Below is a small trained network, with its code and all its weights. Each question gives an input and a class and asks what happens when units are switched off, that is, made to give their printed mean instead of their output.

import numpy as np


def w(rows, s, z=0):
    codes = np.array(rows[::2]) - 128.0
    scale = np.full(codes.shape[1], s)
    scale[-1] = z or s
    return codes * scale


def f(y):
    return y / 2 * (1 + np.tanh(0.7978845608 * (y + 0.044715 * y**3)))


def log_softmax(a):
    a = a - a.max(-1, keepdims=True)
    return a - np.log(np.exp(a).sum(-1, keepdims=True))


def net(x, mask):
    res = np.array(x, float).reshape(1, 6) / 4 @ E
    y = f(res @ A[0][:, :-1].T + A[0][:, -1])
    res = res + np.where(mask, y, B[0][:, -1]) @ B[0][:, :-1]
    return log_softmax(res[-1] @ U[:, :-1].T + U[:, -1])


A, B = {}, {}
E = w([
[200,199,41,64,76,49,50,90],'x0',
[100,24,209,55,12,71,112,171],'x1',
[130,132,129,130,127,129,128,135],'x2',
[114,58,80,210,179,87,2,192],'x3',
[40,151,84,38,182,70,180,215],'x4',
[136,112,128,122,141,119,134,122],'x5',
],0.0065)
A[0] = w([
[151,67,142,72,60,108,150,145,160],'neuron 1',
[181,97,149,201,128,127,46,128,6],'neuron 2',
[178,173,80,154,201,165,161,119,158],'neuron 3',
[201,104,168,190,84,148,103,45,110],'neuron 4',
[55,160,119,54,185,88,135,180,77],'neuron 5',
[74,143,86,94,146,97,155,179,40],'neuron 6',
[133,189,110,157,206,162,140,97,178],'neuron 7',
[157,171,96,87,111,83,81,101,96],'neuron 8',
[103,84,196,159,180,171,194,153,174],'neuron 9',
[86,124,124,114,176,89,134,167,64],'neuron 10',
[66,105,206,173,178,192,184,155,133],'neuron 11',
[128,207,146,22,86,188,254,60,14],'neuron 12',
[205,161,78,120,88,53,113,118,101],'neuron 13',
[146,148,60,158,155,186,146,104,205],'neuron 14',
[220,103,154,154,81,193,102,85,95],'neuron 15',
[203,111,188,180,74,141,100,93,138],'neuron 16',
[54,129,76,61,174,95,144,177,138],'neuron 17',
[153,179,72,180,183,147,172,108,174],'neuron 18',
[122,145,86,23,153,119,183,189,101],'neuron 19',
[149,183,71,168,176,174,169,108,175],'neuron 20',
[101,146,164,75,28,129,195,72,91],'neuron 21',
[157,182,74,73,93,64,91,78,168],'neuron 22',
[148,77,156,116,38,94,148,199,190],'neuron 23',
[191,102,156,164,80,171,101,52,123],'neuron 24',
[205,197,99,52,96,91,102,102,119],'neuron 25',
[67,99,212,156,184,182,171,137,122],'neuron 26',
[86,185,120,65,150,96,166,202,136],'neuron 27',
[99,38,139,94,136,120,25,140,66],'neuron 28',
[151,185,51,159,247,167,69,122,125],'neuron 29',
[91,134,88,57,169,93,153,199,147],'neuron 30',
[140,172,82,65,102,107,67,93,141],'neuron 31',
[157,67,185,65,18,128,129,169,122],'neuron 32',
[115,77,69,174,168,112,48,190,73],'neuron 33',
[182,170,80,73,119,69,53,126,121],'neuron 34',
[103,64,141,125,52,99,70,192,128],'neuron 35',
[44,112,62,153,162,80,74,196,37],'neuron 36',
],0.0077,0.0016)
B[0] = w([
[79,133,107,81,114,71,108,162,178],'neuron 1',
[179,197,112,147,211,185,161,52,179],'neuron 2',
[65,108,83,47,123,71,162,181,200],'neuron 3',
[158,195,37,163,120,158,221,43,203],'neuron 4',
[143,160,42,189,60,143,195,57,190],'neuron 5',
[160,152,49,189,92,135,185,72,165],'neuron 6',
[59,91,97,91,116,54,133,176,199],'neuron 7',
[140,60,150,175,77,155,130,186,174],'neuron 8',
[144,52,185,177,93,190,86,207,204],'neuron 9',
[160,154,117,164,141,171,124,99,154],'neuron 10',
[154,39,204,175,68,162,83,234,213],'neuron 11',
[218,243,238,41,234,153,3,94,254],'neuron 12',
[168,56,164,187,72,153,120,183,185],'neuron 13',
[110,121,109,75,119,84,150,140,186],'neuron 14',
[155,200,76,184,98,145,210,58,192],'neuron 15',
[149,170,83,127,125,142,208,68,192],'neuron 16',
[185,175,62,194,97,170,199,62,195],'neuron 17',
[44,123,99,57,108,58,151,179,202],'neuron 18',
[176,173,98,165,118,154,159,66,191],'neuron 19',
[63,102,110,61,121,63,150,169,204],'neuron 20',
[101,176,166,34,173,86,71,138,203],'neuron 21',
[146,54,168,165,83,169,63,219,205],'neuron 22',
[64,125,71,80,86,67,176,156,188],'neuron 23',
[143,174,64,148,74,167,184,48,195],'neuron 24',
[154,50,183,171,88,170,64,196,204],'neuron 25',
[156,41,194,174,63,167,93,205,203],'neuron 26',
[166,161,71,166,99,189,166,59,192],'neuron 27',
[114,166,127,38,173,52,77,152,179],'neuron 28',
[73,151,129,44,153,62,137,174,230],'neuron 29',
[139,179,61,165,70,149,165,56,191],'neuron 30',
[130,52,152,176,80,152,120,212,184],'neuron 31',
[42,133,63,68,121,50,176,157,205],'neuron 32',
[191,213,232,49,235,146,39,113,200],'neuron 33',
[134,55,191,181,88,179,73,215,197],'neuron 34',
[70,171,107,55,172,42,126,166,191],'neuron 35',
[186,210,135,125,208,195,80,43,191],'neuron 36',
],0.0062,0.0081)
U = w([
[33,111,50,47,87,2,210,215,227],'0',
[168,35,173,247,52,193,135,247,254],'1',
[171,182,37,214,84,174,231,53,170],'2',
[207,221,195,58,215,140,72,116,158],'3',
],0.008,0.00071)

Each question gives the input, the list of numbers given to net, and the class t.
The units are the neurons (one row each of A and B). Each row of codes is followed by its name. A weight is (code - 128) times the scale printed after its matrix; where a second scale follows, it is the last column's (A, B and U).
mask holds one flag per neuron, in row order. A switched-off neuron (its flag False) gives its mean, the last column of its row in B, instead of its output. The means were averaged over made-up inputs and are rounded, as every weight is.
A unit's drop is (log p(t) with every unit on - log p(t) with that unit switched off) / (log p(t) with every unit on - log p(t) with every unit switched off).
most important unit: the unit with the biggest drop
top k neurons: the k neurons with the biggest drops, biggest first
drop when u is switched off: that unit's drop, to one decimal
input [2,7,-1,8,2,2], class 3: most important unit => neuron 33
input [1,-7,-7,6,8,-6], class 2: top 3 neurons => (neuron 36; neuron 17; neuron 5)
input [6,6,1,-8,6,6], class 3: top 2 neurons => (neuron 12; neuron 21)
input [8,0,-7,8,8,1], class 1: top 2 neurons => (neuron 34; neuron 22)
input [7,7,6,8,7,4], class 3: top 4 neurons => (neuron 36; neuron 33; neuron 28; neuron 35)
input [7,-7,8,-6,8,2], class 2: top 2 neurons => (neuron 27; neuron 19)
input [-6,5,7,-8,5,-3], class 3: top 2 neurons => (neuron 12; neuron 21)
input [7,-6,-6,-3,-1,1], class 1: top 3 neurons => (neuron 25; neuron 22; neuron 34)
input [4,-3,2,7,4,8], class 3: top 2 neurons => (neuron 33; neuron 36)
input [3,5,4,8,6,3], class 3: top 3 neurons => (neuron 33; neuron 36; neuron 28)
input [3,5,-6,-8,7,8], class 3: top 2 neurons => (neuron 12; neuron 21)
input [0,-7,-6,-5,8,3], class 2: top 2 neurons => (neuron 27; neuron 17)
input [-1,0,5,-7,6,3], class 3: top 3 neurons => (neuron 12; neuron 21; neuron 4)
input [6,-7,-6,5,-7,-6], class 0: most important unit => neuron 29
input [5,4,-3,-4,2,-3], class 1: top 2 neurons => (neuron 25; neuron 22)
input [-2,-4,-2,3,-1,-4], class 0: drop when neuron 12 is switched off => 0.5
input [8,3,-6,-6,8,-1], class 1: drop when neuron 34 is switched off => 0.2
input [-2,-3,8,-2,0,0], class 0: drop when neuron 25 is switched off => 0.1
input [-2,-3,1,3,-5,4], class 2: drop when neuron 4 is switched off => 0.1
input [-3,2,3,-8,-4,-6], class 3: top neuron => (neuron 12)
